Below is a small trained network, with its code and all its weights. Each question gives an input and a target symbol and asks what happens when units are switched off, that is, made to give their printed mean instead of their output.

import numpy as np


def w(rows, s, z=0):
    codes = np.array(rows[::2]) - 128.0
    scale = np.full(codes.shape[1], s)
    scale[-1] = z or s
    return codes * scale


def f(y):
    return y / 2 * (1 + np.tanh(0.7978845608 * (y + 0.044715 * y**3)))


def softmax(a):
    e = np.exp(a - a.max(-1, keepdims=True))
    return e / e.sum(-1, keepdims=True)


def log_softmax(a):
    a = a - a.max(-1, keepdims=True)
    return a - np.log(np.exp(a).sum(-1, keepdims=True))


def net(x, mask):
    ids = ['ΠΨελσφ'.index(c) for c in x.split()]
    T = len(ids)
    res = E[ids] + P[:T]
    r = res
    for j in range(3):
        rows = slice(3 * j, 3 * j + 3)
        q, k, v = (r @ M[0][rows].T for M in (Q, K, V))
        z = softmax(np.where(np.tri(T) > 0, q @ k.T / 3**0.5, -1e9)) @ v
        o = O[0][rows]
        res = res + np.where(mask[j], z, o[:, -1]) @ o[:, :-1]
    y = f(res @ A[0][:, :-1].T + A[0][:, -1])
    res = res + np.where(mask[3:19], y, B[0][:, -1]) @ B[0][:, :-1]
    return log_softmax(res[-1] @ U[:, :-1].T + U[:, -1])


Q, K, V, O, A, B = {}, {}, {}, {}, {}, {}
E = w([
[80,118,104],'Π',
[57,184,213],'Ψ',
[64,217,109],'ε',
[3,149,59],'λ',
[118,42,128],'σ',
[121,155,146],'φ',
],0.017)
P = w([
[133,92,226],'0',
[171,69,9],'1',
[131,169,100],'2',
[183,136,156],'3',
[177,70,11],'4',
[100,174,174],'5',
[179,138,165],'6',
],0.011)
Q[0] = w([
[118,157,143],'h1',
[166,111,108],'h1',
[122,124,115],'h1',
[131,79,136],'h2',
[148,93,93],'h2',
[164,188,72],'h2',
[108,159,121],'h3',
[172,136,101],'h3',
[168,79,6],'h3',
],0.015)
K[0] = w([
[139,161,141],'h1',
[129,45,100],'h1',
[112,89,113],'h1',
[91,82,145],'h2',
[94,139,188],'h2',
[75,153,185],'h2',
[74,150,147],'h3',
[166,95,94],'h3',
[49,10,163],'h3',
],0.011)
V[0] = w([
[102,132,181],'h1',
[194,88,165],'h1',
[129,142,200],'h1',
[141,183,87],'h2',
[76,182,248],'h2',
[144,77,62],'h2',
[254,104,30],'h3',
[157,77,116],'h3',
[129,71,197],'h3',
],0.0087)
O[0] = w([
[125,110,163,144],'h1',
[136,160,149,63],'h1',
[59,102,153,110],'h1',
[69,98,129,93],'h2',
[155,190,57,136],'h2',
[30,66,138,146],'h2',
[167,118,82,3],'h3',
[139,1,101,114],'h3',
[84,24,112,145],'h3',
],0.0063,0.0049)
A[0] = w([
[238,111,72,59],'n1',
[129,192,200,23],'n2',
[120,74,159,107],'n3',
[105,109,200,125],'n4',
[105,138,152,130],'n5',
[133,91,50,84],'n6',
[87,113,211,83],'n7',
[36,68,102,83],'n8',
[30,170,147,40],'n9',
[143,126,37,188],'n10',
[248,93,205,102],'n11',
[79,113,61,228],'n12',
[213,98,84,1],'n13',
[148,35,83,165],'n14',
[74,130,124,86],'n15',
[105,112,172,70],'n16',
],0.012,0.0061)
B[0] = w([
[74,149,113,159],'n1',
[137,151,91,183],'n2',
[120,180,127,177],'n3',
[172,164,103,183],'n4',
[161,101,154,156],'n5',
[143,175,143,183],'n6',
[191,96,133,187],'n7',
[84,150,134,216],'n8',
[135,106,77,222],'n9',
[172,137,154,201],'n10',
[125,122,1,155],'n11',
[119,74,185,237],'n12',
[71,180,141,149],'n13',
[158,129,141,254],'n14',
[165,95,98,154],'n15',
[139,129,107,145],'n16',
],0.0092,0.0094)
U = w([
[103,141,160,218],'Π',
[151,92,60,92],'Ψ',
[91,175,90,24],'ε',
[54,115,108,123],'λ',
[97,125,255,250],'σ',
[154,163,184,72],'φ',
],0.014,0.0022)

Each question gives the input, a string of symbols that net reads in full, and the target symbol t.
The units are the heads (3 rows each of Q, K, V and O) and the neurons (one row each of A and B). Each row of codes is followed by its name. A weight is (code - 128) times the scale printed after its matrix; where a second scale follows, it is the last column's (O, A, B and U).
mask holds one flag per unit, heads first, then neurons. A switched-off unit (its flag False) gives its mean, the last column of its rows in O or B, instead of its output. The means were averaged over made-up inputs and are rounded, as every weight is.
A unit's drop is (log p(t) with every unit on - log p(t) with that unit switched off) / (log p(t) with every unit on - log p(t) with every unit switched off).
The circuit of an input: a set's keep is (log p(t) with only the set's units on - log p(t) with every unit switched off) / (log p(t) with every unit on - log p(t) with every unit switched off). Starting from the 12 units with the biggest drops (on a tie, the unit counted first), units are removed one at a time, each time the one whose removal leaves the highest keep (on an exact tie, the one counted first), for as long as the keep stays at least 0.8.
circuit, biggest first: the units of the circuit, biggest drop first
most important unit: the unit with the biggest drop
k most important neurons: the k neurons with the biggest drops, biggest first
heads that matter: for each layer, one digit per head in row order, 1 if its drop is at least 0.15 and else 0, layers parted by /
drop of u: that unit's drop, to one decimal
input λ Π ε Ψ, target φ: circuit, biggest first : [h3 n2]
input ε Π σ, target σ: circuit, biggest first : [n9 n11]
input Ψ Π ε Π σ, target ε: most important unit : n13
input σ Ψ σ, target σ: circuit, biggest first : [n9 n11 n2]
input ε φ λ Π Π, target φ: heads that matter : 000
input ε σ σ ε Π, target φ: 3 most important neurons : [n10 n6 n14]
input λ Π ε σ σ ε σ, target Ψ: heads that matter : 001
input λ λ σ Π, target σ: heads that matter : 010
input σ σ φ φ ε, target σ: heads that matter : 001
input σ λ Ψ σ λ σ Ψ, target φ: 4 most important neurons : [n4 n7 n11 n5]
input σ Ψ λ σ σ σ Π, target σ: heads that matter : 000
input Ψ σ Ψ σ ε ε ε, target ε: heads that matter : 011
input σ σ φ Ψ λ, target σ: heads that matter : 001
input Ψ φ φ λ σ, target ε: drop of n14 : -0.1
input σ λ Π Π φ, target σ: drop of h3 : 0.2
input σ σ ε σ φ, target σ: drop of n9 : 0.2
input σ ε Π Ψ λ, target σ: drop of n6 : 0.1
